Below are the code and all the weights of a small trained network. Each question names an input and a class and asks about switching units off, where a switched-off unit gives its printed mean instead of its output.

import numpy as np


def w(rows, s, z=0):
    codes = np.array(rows[::2]) - 128.0
    scale = np.full(codes.shape[1], s)
    scale[-1] = z or s
    return codes * scale


def f(y):
    return y / 2 * (1 + np.tanh(0.7978845608 * (y + 0.044715 * y**3)))


def log_softmax(a):
    a = a - a.max(-1, keepdims=True)
    return a - np.log(np.exp(a).sum(-1, keepdims=True))


def net(x, mask):
    res = np.array(x, float).reshape(1, 7) / 4 @ E
    y = f(res @ A[0][:, :-1].T + A[0][:, -1])
    res = res + np.where(mask, y, B[0][:, -1]) @ B[0][:, :-1]
    return log_softmax(res[-1] @ U[:, :-1].T + U[:, -1])


A, B = {}, {}
E = w([
[74,107,216,5,165,85],'x0',
[167,88,227,126,73,255],'x1',
[138,140,133,126,150,138],'x2',
[5,222,75,149,122,195],'x3',
[134,136,125,122,134,134],'x4',
[130,131,131,129,136,131],'x5',
[107,74,127,145,150,127],'x6',
],0.011)
A[0] = w([
[179,104,130,170,77,243,134],'N1',
[103,114,177,93,122,144,125],'N2',
[79,131,165,39,160,86,164],'N3',
[99,96,221,46,87,212,98],'N4',
[173,105,133,102,129,113,204],'N5',
[168,116,174,100,125,116,123],'N6',
[62,143,165,91,140,132,95],'N7',
[74,174,57,192,142,152,176],'N8',
[105,140,137,126,175,99,115],'N9',
[254,99,98,187,141,49,254],'N10',
[17,174,165,110,130,179,117],'N11',
[103,146,117,91,160,82,109],'N12',
[145,115,153,153,84,213,137],'N13',
[149,137,85,182,132,95,117],'N14',
[154,102,148,92,108,121,124],'N15',
[94,139,119,73,136,66,156],'N16',
[239,86,183,158,111,121,172],'N17',
[183,95,172,75,142,75,154],'N18',
],0.015,0.007)
B[0] = w([
[152,45,114,231,117,135,240],'N1',
[127,144,152,73,133,153,175],'N2',
[82,67,114,99,184,52,223],'N3',
[148,167,203,47,138,238,242],'N4',
[166,121,162,115,148,85,173],'N5',
[107,93,186,107,127,134,168],'N6',
[115,98,87,55,130,150,183],'N7',
[57,226,132,203,131,153,243],'N8',
[105,116,103,118,123,109,156],'N9',
[254,210,71,65,38,57,249],'N10',
[90,106,41,90,132,200,231],'N11',
[97,94,85,123,122,100,174],'N12',
[189,69,95,204,167,173,213],'N13',
[108,188,149,114,129,142,181],'N14',
[129,99,170,108,143,134,159],'N15',
[112,105,95,126,161,57,192],'N16',
[117,90,216,131,14,116,220],'N17',
[169,139,176,132,232,78,203],'N18',
],0.028,0.019)
U = w([
[175,197,104,105,74,120,219],'0',
[128,86,162,111,175,46,99],'1',
[191,62,166,181,77,140,110],'2',
[144,119,234,80,157,175,50],'3',
[67,247,138,196,160,160,175],'4',
[63,81,43,111,168,147,3],'5',
[115,76,80,221,140,226,247],'6',
[125,119,108,57,142,255,83],'7',
],0.0097,0.0018)

Each question gives the input, the list of numbers given to net, and the class t.
The units are the neurons (one row each of A and B). Each row of codes is followed by its name. A weight is (code - 128) times the scale printed after its matrix; where a second scale follows, it is the last column's (A, B and U).
mask holds one flag per neuron, in row order. A switched-off neuron (its flag False) gives its mean, the last column of its row in B, instead of its output. The means were averaged over made-up inputs and are rounded, as every weight is.
A unit's drop is (log p(t) with every unit on - log p(t) with that unit switched off) / (log p(t) with every unit on - log p(t) with every unit switched off).
The circuit of an input: a set's keep is (log p(t) with only the set's units on - log p(t) with every unit switched off) / (log p(t) with every unit on - log p(t) with every unit switched off). Starting from the 12 units with the biggest drops (on a tie, the unit counted first), units are removed one at a time, each time the one whose removal leaves the highest keep (on an exact tie, the one counted first), for as long as the keep stays at least 0.8.
circuit, biggest first: the units of the circuit, biggest drop first
most important unit: the unit with the biggest drop
top k neurons: the k neurons with the biggest drops, biggest first
drop of u: that unit's drop, to one decimal
input [0,2,5,3,-7,5,-3], class 6: circuit, biggest first : [N10]
input [0,6,-8,8,6,4,7], class 6: top 2 neurons : [N1, N13]
input [0,1,-3,5,-1,1,-3], class 6: top 3 neurons : [N4, N10, N11]
input [0,-2,-7,-6,4,3,0], class 0: top 3 neurons : [N10, N3, N1]
input [-5,1,3,0,5,-3,8], class 2: top 3 neurons : [N11, N1, N10]
input [8,0,0,-4,-4,7,-2], class 1: top 2 neurons : [N3, N16]
input [1,-1,8,-7,8,8,-6], class 1: top 2 neurons : [N18, N4]
input [-2,0,-8,-4,-6,-1,5], class 0: top 3 neurons : [N10, N1, N13]
input [-1,1,4,6,-2,3,5], class 6: top 2 neurons : [N11, N10]
input [0,4,-5,5,-6,-7,6], class 6: top 3 neurons : [N10, N1, N13]
input [-1,0,-3,3,-6,1,4], class 4: top 2 neurons : [N1, N13]
input [7,-2,8,1,-4,-7,2], class 5: drop of N7 : 0.2
input [-1,1,-4,2,8,-6,-6], class 6: drop of N10 : 0.6
input [-7,-2,5,1,4,-4,7], class 4: drop of N8 : 1.4
input [1,-1,-7,4,6,8,0], class 5: most important unit : N4
